Below are the code and all the weights of a small trained network. Each question names an input and a class and asks about switching units off, where a switched-off unit gives its printed mean instead of its output.

import numpy as np


def w(rows, s, z=0):
    codes = np.array(rows[::2]) - 128.0
    scale = np.full(codes.shape[1], s)
    scale[-1] = z or s
    return codes * scale


def f(y):
    return np.maximum(y, 0)


def log_softmax(a):
    a = a - a.max(-1, keepdims=True)
    return a - np.log(np.exp(a).sum(-1, keepdims=True))


def net(x, mask):
    res = np.array(x, float).reshape(1, 3) / 4 @ E
    y = f(res @ A[0][:, :-1].T + A[0][:, -1])
    res = res + np.where(mask, y, B[0][:, -1]) @ B[0][:, :-1]
    return log_softmax(res[-1] @ U[:, :-1].T + U[:, -1])


A, B = {}, {}
E = w([
[144,101,133,160,219,125,239,102,91,124],'x0',
[107,130,136,147,196,123,79,55,165,253],'x1',
[59,226,55,123,177,122,138,116,219,66],'x2',
],0.0064)
A[0] = w([
[147,71,141,130,89,122,125,136,73,173,114],'neuron 1',
[138,110,135,132,117,131,128,127,111,139,211],'neuron 2',
[134,132,136,123,104,130,144,130,134,102,100],'neuron 3',
[137,126,120,139,110,124,134,126,128,114,110],'neuron 4',
[129,135,131,132,181,126,90,99,146,207,100],'neuron 5',
[116,181,104,128,170,126,121,123,190,83,111],'neuron 6',
[115,131,135,131,164,128,180,129,129,130,112],'neuron 7',
[140,80,143,123,94,126,129,125,86,154,91],'neuron 8',
[148,94,138,122,99,135,123,133,92,160,113],'neuron 9',
[122,131,118,120,84,125,68,131,136,122,102],'neuron 10',
[125,152,114,131,144,130,130,126,157,114,156],'neuron 11',
[117,155,135,119,57,145,28,136,152,125,104],'neuron 12',
[132,140,134,127,112,133,115,130,136,130,174],'neuron 13',
[134,117,129,125,68,123,175,155,92,14,110],'neuron 14',
[117,168,114,124,153,123,132,122,168,86,80],'neuron 15',
[138,136,120,122,138,126,123,133,131,126,237],'neuron 16',
[134,101,135,127,215,141,251,117,96,127,96],'neuron 17',
[151,78,142,127,98,124,123,132,80,163,86],'neuron 18',
[134,131,134,121,160,138,167,125,111,130,133],'neuron 19',
[129,135,121,134,114,131,102,134,125,124,147],'neuron 20',
[118,131,130,124,171,130,103,119,141,206,115],'neuron 21',
[123,135,137,130,174,125,103,110,142,208,105],'neuron 22',
[135,128,134,127,87,128,155,149,93,33,115],'neuron 23',
[122,135,131,122,79,133,57,142,155,126,99],'neuron 24',
[123,126,125,133,148,114,109,118,133,162,115],'neuron 25',
[109,183,102,121,169,125,132,124,188,81,110],'neuron 26',
[137,135,131,127,106,127,103,122,134,124,95],'neuron 27',
[129,126,131,120,132,133,124,113,127,116,254],'neuron 28',
],0.012,0.0066)
B[0] = w([
[117,149,171,133,121,187,125,102,68,69,225],'neuron 1',
[39,149,146,161,114,96,165,174,171,102,212],'neuron 2',
[143,129,111,112,137,152,115,117,135,146,148],'neuron 3',
[131,120,122,112,131,138,115,127,129,138,138],'neuron 4',
[159,120,101,98,124,196,115,98,195,173,225],'neuron 5',
[121,128,179,127,118,189,125,111,55,88,221],'neuron 6',
[161,120,116,137,126,80,115,106,109,117,171],'neuron 7',
[135,139,158,123,130,184,119,107,73,88,191],'neuron 8',
[121,141,157,127,131,170,136,111,84,85,193],'neuron 9',
[172,118,109,138,152,78,132,87,111,116,185],'neuron 10',
[111,133,161,133,120,146,139,133,114,104,184],'neuron 11',
[195,116,93,144,156,32,136,60,99,105,237],'neuron 12',
[106,130,129,147,130,93,152,143,144,124,176],'neuron 13',
[155,125,98,104,134,205,102,75,231,200,254],'neuron 14',
[143,127,163,112,128,180,112,98,64,98,181],'neuron 15',
[37,152,146,178,95,82,174,162,215,101,227],'neuron 16',
[206,121,83,142,140,4,108,56,93,95,248],'neuron 17',
[135,135,167,115,129,186,116,100,59,87,200],'neuron 18',
[136,124,114,140,128,79,127,112,126,116,173],'neuron 19',
[129,129,117,141,137,104,135,119,131,123,163],'neuron 20',
[149,128,105,114,124,186,125,97,196,153,213],'neuron 21',
[153,125,104,101,128,186,107,102,193,160,216],'neuron 22',
[144,127,108,109,140,189,112,84,210,187,227],'neuron 23',
[181,113,102,141,143,64,127,77,104,112,200],'neuron 24',
[135,132,116,117,131,154,124,110,160,145,168],'neuron 25',
[128,128,184,130,115,194,125,111,53,81,224],'neuron 26',
[153,127,113,126,139,116,120,109,108,123,144],'neuron 27',
[15,165,149,200,93,71,189,174,241,95,243],'neuron 28',
],0.019,0.0072)
U = w([
[139,129,97,89,132,181,96,112,198,188,112],'0',
[104,147,215,128,115,172,124,124,43,84,87],'1',
[186,115,83,152,160,7,122,95,98,111,97],'2',
[31,148,143,158,101,86,173,190,164,130,250],'3',
[129,118,125,102,140,124,108,156,100,152,81],'4',
],0.011,0.0023)

Each question gives the input, the list of numbers given to net, and the class t.
The units are the neurons (one row each of A and B). Each row of codes is followed by its name. A weight is (code - 128) times the scale printed after its matrix; where a second scale follows, it is the last column's (A, B and U).
mask holds one flag per neuron, in row order. A switched-off neuron (its flag False) gives its mean, the last column of its row in B, instead of its output. The means were averaged over made-up inputs and are rounded, as every weight is.
A unit's drop is (log p(t) with every unit on - log p(t) with that unit switched off) / (log p(t) with every unit on - log p(t) with every unit switched off).
The circuit of an input: a set's keep is (log p(t) with only the set's units on - log p(t) with every unit switched off) / (log p(t) with every unit on - log p(t) with every unit switched off). Starting from the 12 units with the biggest drops (on a tie, the unit counted first), units are removed one at a time, each time the one whose removal leaves the highest keep (on an exact tie, the one counted first), for as long as the keep stays at least 0.8.
circuit, biggest first: the units of the circuit, biggest drop first
top k neurons: the k neurons with the biggest drops, biggest first
drop of u: that unit's drop, to one decimal
input [7,2,3], class 2: circuit, biggest first : [neuron 17]
input [-4,-1,3], class 2: top 2 neurons : [neuron 12; neuron 1]
input [-3,-1,-4], class 1: top 2 neurons : [neuron 17; neuron 1]
input [5,-5,-4], class 0: top 3 neurons : [neuron 14; neuron 23; neuron 12]
input [7,6,7], class 1: top 4 neurons : [neuron 26; neuron 6; neuron 14; neuron 12]
input [-4,2,-2], class 2: top 2 neurons : [neuron 12; neuron 24]
input [6,3,6], class 1: top 3 neurons : [neuron 26; neuron 6; neuron 12]
input [-3,-2,3], class 3: top 3 neurons : [neuron 17; neuron 1; neuron 18]
input [4,-1,3], class 2: top 2 neurons : [neuron 17; neuron 1]
input [8,-6,-7], class 2: top 3 neurons : [neuron 17; neuron 26; neuron 6]
input [-6,-7,-3], class 0: top 3 neurons : [neuron 14; neuron 23; neuron 17]
input [-3,-1,3], class 3: top 4 neurons : [neuron 17; neuron 1; neuron 18; neuron 8]
input [2,-5,-1], class 0: top 2 neurons : [neuron 14; neuron 23]
input [1,-6,-3], class 0: circuit, biggest first : [neuron 14]
input [4,6,7], class 1: top 4 neurons : [neuron 26; neuron 6; neuron 14; neuron 23]
input [-6,3,-6], class 1: top 3 neurons : [neuron 17; neuron 1; neuron 18]
input [-4,-3,0], class 2: top 2 neurons : [neuron 12; neuron 5]
input [-6,7,8], class 1: drop of neuron 26 : 1.1
input [-1,-5,-4], class 0: drop of neuron 23 : 0.3
input [6,-3,8], class 1: circuit, biggest first : [neuron 26]
input [-6,-8,-1], class 0: drop of neuron 23 : 0.4
input [-8,4,5], class 2: drop of neuron 12 : 0.2
